Below are the code and all the weights of a small trained network. Each question names an input and a target symbol and asks about switching units off, where a switched-off unit gives its printed mean instead of its output.

import numpy as np


def w(rows, s, z=0):
    codes = np.array(rows[::2]) - 128.0
    scale = np.full(codes.shape[1], s)
    scale[-1] = z or s
    return codes * scale


def f(y):
    return y / 2 * (1 + np.tanh(0.7978845608 * (y + 0.044715 * y**3)))


def softmax(a):
    e = np.exp(a - a.max(-1, keepdims=True))
    return e / e.sum(-1, keepdims=True)


def log_softmax(a):
    a = a - a.max(-1, keepdims=True)
    return a - np.log(np.exp(a).sum(-1, keepdims=True))


def net(x, mask):
    ids = ['βδεηθμξτφω'.index(c) for c in x.split()]
    T = len(ids)
    res = E[ids] + P[:T]
    u = 0
    for l in range(2):
        r = res
        for j in range(3):
            rows = slice(2 * j, 2 * j + 2)
            q, k, v = (r @ M[l][rows].T for M in (Q, K, V))
            z = softmax(np.where(np.tri(T) > 0, q @ k.T / 2**0.5, -1e9)) @ v
            o = O[l][rows]
            res = res + np.where(mask[u + j], z, o[:, -1]) @ o[:, :-1]
        u += 3
        y = f(res @ A[l][:, :-1].T + A[l][:, -1])
        res = res + np.where(mask[u : u + 8], y, B[l][:, -1]) @ B[l][:, :-1]
        u += 8
    return log_softmax(res[-1] @ U[:, :-1].T + U[:, -1])


Q, K, V, O, A, B = {}, {}, {}, {}, {}, {}
E = w([
[161,139,96],'β',
[112,115,88],'δ',
[109,118,112],'ε',
[151,154,107],'η',
[70,166,107],'θ',
[167,134,110],'μ',
[88,135,94],'ξ',
[138,84,123],'τ',
[31,94,183],'φ',
[84,69,255],'ω',
],0.015)
P = w([
[239,254,126],'0',
[112,154,78],'1',
[102,140,76],'2',
[109,127,98],'3',
[111,116,107],'4',
[114,103,100],'5',
[112,91,110],'6',
[122,71,112],'7',
[129,54,108],'8',
[120,63,121],'9',
[95,96,121],'10',
],0.0077)
Q[0] = w([
[138,231,207],'0.h1',
[217,101,81],'0.h1',
[115,110,195],'0.h2',
[155,165,175],'0.h2',
[253,192,163],'0.h3',
[90,97,52],'0.h3',
],0.023)
K[0] = w([
[113,212,212],'0.h1',
[172,28,177],'0.h1',
[116,43,137],'0.h2',
[59,108,123],'0.h2',
[58,5,106],'0.h3',
[145,110,187],'0.h3',
],0.024)
V[0] = w([
[122,152,179],'0.h1',
[115,63,149],'0.h1',
[116,97,74],'0.h2',
[114,144,161],'0.h2',
[250,44,95],'0.h3',
[75,146,35],'0.h3',
],0.019)
O[0] = w([
[111,82,69,85],'0.h1',
[68,178,102,51],'0.h1',
[159,166,97,79],'0.h2',
[125,75,134,140],'0.h2',
[121,254,229,3],'0.h3',
[212,71,151,126],'0.h3',
],0.012,0.0049)
A[0] = w([
[92,67,255,13],'0.n1',
[191,175,201,38],'0.n2',
[134,103,62,10],'0.n3',
[28,227,133,2],'0.n4',
[48,162,90,149],'0.n5',
[92,51,104,190],'0.n6',
[148,203,20,244],'0.n7',
[46,158,96,102],'0.n8',
],0.0078,0.0041)
B[0] = w([
[155,24,153,158],'0.n1',
[199,76,132,154],'0.n2',
[47,142,136,178],'0.n3',
[67,132,220,187],'0.n4',
[189,69,151,179],'0.n5',
[140,207,184,251],'0.n6',
[253,26,231,182],'0.n7',
[169,54,156,170],'0.n8',
],0.012,0.011)
Q[1] = w([
[154,1,193],'1.h1',
[158,41,185],'1.h1',
[83,165,97],'1.h2',
[133,6,103],'1.h2',
[200,118,210],'1.h3',
[233,72,68],'1.h3',
],0.027)
K[1] = w([
[23,179,101],'1.h1',
[24,186,104],'1.h1',
[104,83,212],'1.h2',
[202,74,23],'1.h2',
[216,175,77],'1.h3',
[114,72,5],'1.h3',
],0.026)
V[1] = w([
[252,47,163],'1.h1',
[177,124,157],'1.h1',
[187,108,64],'1.h2',
[206,101,7],'1.h2',
[165,107,105],'1.h3',
[3,146,209],'1.h3',
],0.0066)
O[1] = w([
[36,184,161,185],'1.h1',
[96,145,170,154],'1.h1',
[55,155,204,142],'1.h2',
[25,153,227,119],'1.h2',
[137,139,89,175],'1.h3',
[106,120,254,10],'1.h3',
],0.0075,0.011)
A[1] = w([
[204,141,162,7],'1.n1',
[66,87,129,132],'1.n2',
[115,100,162,50],'1.n3',
[72,253,68,94],'1.n4',
[102,101,73,253],'1.n5',
[106,155,135,252],'1.n6',
[138,57,111,196],'1.n7',
[141,183,81,206],'1.n8',
],0.015,0.0049)
B[1] = w([
[81,93,63,195],'1.n1',
[104,94,65,194],'1.n2',
[136,186,91,199],'1.n3',
[187,3,72,145],'1.n4',
[105,90,218,160],'1.n5',
[134,88,202,147],'1.n6',
[113,187,160,250],'1.n7',
[171,204,175,162],'1.n8',
],0.022,0.015)
U = w([
[178,182,71,144],'β',
[177,118,119,146],'δ',
[136,116,141,254],'ε',
[152,180,191,99],'η',
[1,68,159,134],'θ',
[132,124,29,120],'μ',
[111,49,93,86],'ξ',
[84,76,38,83],'τ',
[100,141,184,200],'φ',
[39,186,79,135],'ω',
],0.0078,0.0068)

Each question gives the input, a string of symbols that net reads in full, and the target symbol t.
The units are the heads (2 rows each of Q, K, V and O) and the neurons (one row each of A and B). Each row of codes is followed by its name. A weight is (code - 128) times the scale printed after its matrix; where a second scale follows, it is the last column's (O, A, B and U).
mask holds one flag per unit, layer by layer, with each layer's heads first. A switched-off unit (its flag False) gives its mean, the last column of its rows in O or B, instead of its output. The means were averaged over made-up inputs and are rounded, as every weight is.
A unit's drop is (log p(t) with every unit on - log p(t) with that unit switched off) / (log p(t) with every unit on - log p(t) with every unit switched off).
The circuit of an input: a set's keep is (log p(t) with only the set's units on - log p(t) with every unit switched off) / (log p(t) with every unit on - log p(t) with every unit switched off). Starting from the 12 units with the biggest drops (on a tie, the unit counted first), units are removed one at a time, each time the one whose removal leaves the highest keep (on an exact tie, the one counted first), for as long as the keep stays at least 0.8.
circuit, biggest first: the units of the circuit, biggest drop first
unit that matters most: the unit with the biggest drop
top k neurons: the k neurons with the biggest drops, biggest first
top k neurons in layer l: the k neurons of layer l with the biggest drops, biggest first
heads that matter: for each layer, one digit per head in row order, 1 if its drop is at least 0.15 and else 0, layers parted by /
input β θ ε θ β η ξ θ δ, target β: unit that matters most -> 0.h3
input ω ξ ω η, target ω: top 2 neurons -> 1.n7; 0.n7
input θ μ ω δ, target θ: circuit, biggest first -> 0.h3; 1.n5
input μ δ ξ μ η θ φ ε, target μ: circuit, biggest first -> 1.h2; 1.n1; 0.h3
input μ μ η θ τ ω θ ε, target μ: circuit, biggest first -> 1.h2; 0.h3; 1.n1
input φ μ ξ, target φ: heads that matter -> 011 / 100
input ω β τ, target ω: top 2 neurons -> 1.n3; 1.n7
input ω δ β θ η θ, target ω: top 2 neurons -> 1.n3; 0.n7
input η θ ε θ τ, target η: top 4 neurons -> 0.n6; 0.n7; 1.n8; 0.n2
input δ δ φ θ θ β β β ω μ ω, target ω: top 4 neurons -> 0.n1; 1.n3; 1.n7; 1.n2
input β ε θ φ τ β ε, target β: circuit, biggest first -> 0.h3; 1.h2
input δ β θ, target δ: top 4 neurons -> 1.n4; 1.n8; 0.n1; 0.n4
input θ θ ω θ ω β, target ω: top 2 neurons in layer 0 -> 0.n7; 0.n8
input β θ ξ ξ ω ξ ω φ, target ω: unit that matters most -> 0.n1
input φ η τ β θ η θ θ δ, target φ: top 4 neurons -> 0.n7; 0.n6; 1.n2; 1.n1
input φ δ ω β, target ω: top 2 neurons -> 1.n7; 1.n1
input η δ θ θ η η φ τ, target η: heads that matter -> 101 / 011
input θ δ φ ω μ β θ ω τ φ, target ω: top 2 neurons -> 0.n6; 1.n3
input τ η δ δ, target τ: heads that matter -> 001 / 011
input ξ θ τ ω ε β ε η δ, target ξ: top 3 neurons -> 1.n4; 0.n4; 0.n6
input τ δ μ μ ω θ ω ω μ η, target ω: unit that matters most -> 1.n3
input ξ η β β ξ τ μ ω μ, target ω: heads that matter -> 101 / 000
input ω ξ θ ε τ δ η θ θ, target ω: top 2 neurons in layer 1 -> 1.n3; 1.n2
input δ η β ξ, target δ: top 4 neurons -> 1.n4; 1.n8; 0.n1; 0.n8
input τ η φ θ θ φ θ δ θ θ θ, target τ: circuit, biggest first -> 1.h2; 1.n1; 0.h3; 1.h3
